Below is a small trained network, with its code and all its weights. Each question gives an input and a class and asks what happens when units are switched off, that is, made to give their printed mean instead of their output.

import numpy as np


def w(rows, s, z=0):
    codes = np.array(rows[::2]) - 128.0
    scale = np.full(codes.shape[1], s)
    scale[-1] = z or s
    return codes * scale


def norm(h):
    return h / np.sqrt((h * h).mean(-1, keepdims=True) + 1e-5)


def f(y):
    return y / 2 * (1 + np.tanh(0.7978845608 * (y + 0.044715 * y**3)))


def log_softmax(a):
    a = a - a.max(-1, keepdims=True)
    return a - np.log(np.exp(a).sum(-1, keepdims=True))


def net(x, mask):
    res = np.array(x, float).reshape(1, 2) / 4 @ E
    u = 0
    for l in range(2):
        y = f(norm(res) @ A[l][:, :-1].T + A[l][:, -1])
        res = res + np.where(mask[u : u + 6], y, B[l][:, -1]) @ B[l][:, :-1]
        u += 6
    return log_softmax(norm(res)[-1] @ U[:, :-1].T + U[:, -1])


A, B = {}, {}
E = w([
[254,41,126,171,129,36,173,164,117,94],'x0',
[136,166,120,187,129,112,137,104,156,17],'x1',
],0.0062)
A[0] = w([
[181,127,159,67,89,148,123,112,101,131,45],'0.n0',
[69,254,115,127,104,126,120,101,193,43,101],'0.n1',
[99,155,111,180,155,180,36,48,166,80,120],'0.n2',
[30,120,121,90,104,188,67,143,73,203,94],'0.n3',
[162,145,186,168,70,168,140,79,92,190,1],'0.n4',
[158,98,141,127,71,57,167,121,91,139,241],'0.n5',
],0.0049,0.00072)
B[0] = w([
[116,149,152,132,199,187,80,122,211,149,134],'0.n0',
[30,185,158,18,176,68,254,37,110,106,225],'0.n1',
[127,171,98,103,227,86,160,9,125,159,195],'0.n2',
[237,55,153,192,57,186,109,180,103,45,254],'0.n3',
[90,68,171,123,177,107,177,163,115,124,131],'0.n4',
[83,205,58,143,164,132,116,154,158,151,183],'0.n5',
],0.0057,0.0059)
A[1] = w([
[73,72,164,39,218,52,160,89,132,92,115],'1.n0',
[88,153,138,5,112,216,111,159,91,162,246],'1.n1',
[133,31,120,82,64,73,153,188,110,171,161],'1.n2',
[113,85,148,63,183,64,136,146,135,253,73],'1.n3',
[111,64,241,140,30,218,79,172,107,111,151],'1.n4',
[152,91,106,121,62,194,13,177,170,107,7],'1.n5',
],0.0051,0.002)
B[1] = w([
[78,197,133,83,118,99,203,52,30,123,191],'1.n0',
[196,103,97,197,62,86,127,247,150,113,226],'1.n1',
[36,211,149,125,67,177,126,95,127,82,205],'1.n2',
[97,168,254,9,238,142,121,147,88,203,167],'1.n3',
[203,145,123,68,2,152,90,154,35,98,255],'1.n4',
[92,138,128,126,139,180,187,56,68,47,188],'1.n5',
],0.005)
U = w([
[162,97,39,231,156,67,118,172,209,100,203],'0',
[120,149,171,57,196,128,115,192,128,233,172],'1',
[153,92,138,95,15,240,81,162,73,112,198],'2',
[107,80,130,156,129,177,92,73,171,156,20],'3',
[106,69,88,120,126,155,52,71,150,160,4],'4',
[121,80,115,148,132,181,81,77,175,144,14],'5',
[74,206,116,96,137,112,204,2,113,74,193],'6',
],0.0091,0.0034)

Each question gives the input, the list of numbers given to net, and the class t.
The units are the neurons (one row each of A and B). Each row of codes is followed by its name. A weight is (code - 128) times the scale printed after its matrix; where a second scale follows, it is the last column's (A, B and U).
mask holds one flag per neuron, layer by layer. A switched-off neuron (its flag False) gives its mean, the last column of its row in B, instead of its output. The means were averaged over made-up inputs and are rounded, as every weight is.
A unit's drop is (log p(t) with every unit on - log p(t) with that unit switched off) / (log p(t) with every unit on - log p(t) with every unit switched off).
The circuit of an input: a set's keep is (log p(t) with only the set's units on - log p(t) with every unit switched off) / (log p(t) with every unit on - log p(t) with every unit switched off). Starting from all 12 units, units are removed one at a time, each time the one whose removal leaves the highest keep (on an exact tie, the one counted first), for as long as the keep stays at least 0.8.
units of the circuit, in order: the units of the circuit, biggest drop first
k most important neurons: the k neurons with the biggest drops, biggest first
top k neurons in layer l: the k neurons of layer l with the biggest drops, biggest first
drop when u is switched off: that unit's drop, to one decimal
input [-6,-1], class 2: units of the circuit, in order : 0.n3
input [4,-1], class 0: units of the circuit, in order : 0.n1, 1.n4
input [3,5], class 0: 2 most important neurons : 0.n1, 0.n2
input [6,-5], class 1: 2 most important neurons : 0.n3, 0.n1
input [1,1], class 0: 3 most important neurons : 0.n1, 0.n3, 1.n4
input [3,1], class 0: 2 most important neurons : 0.n1, 0.n3
input [5,-6], class 1: 2 most important neurons : 0.n3, 0.n1
input [3,-1], class 1: 4 most important neurons : 0.n3, 1.n1, 1.n3, 0.n1
input [-8,-1], class 2: 2 most important neurons : 0.n3, 1.n1
input [4,6], class 0: top 2 neurons in layer 0 : 0.n1, 0.n2
input [3,4], class 0: top 2 neurons in layer 0 : 0.n1, 0.n2
input [8,-5], class 1: drop when 0.n1 is switched off : 0.1
input [6,-3], class 1: drop when 0.n1 is switched off : 0.2
input [4,4], class 0: drop when 1.n2 is switched off : 0.0
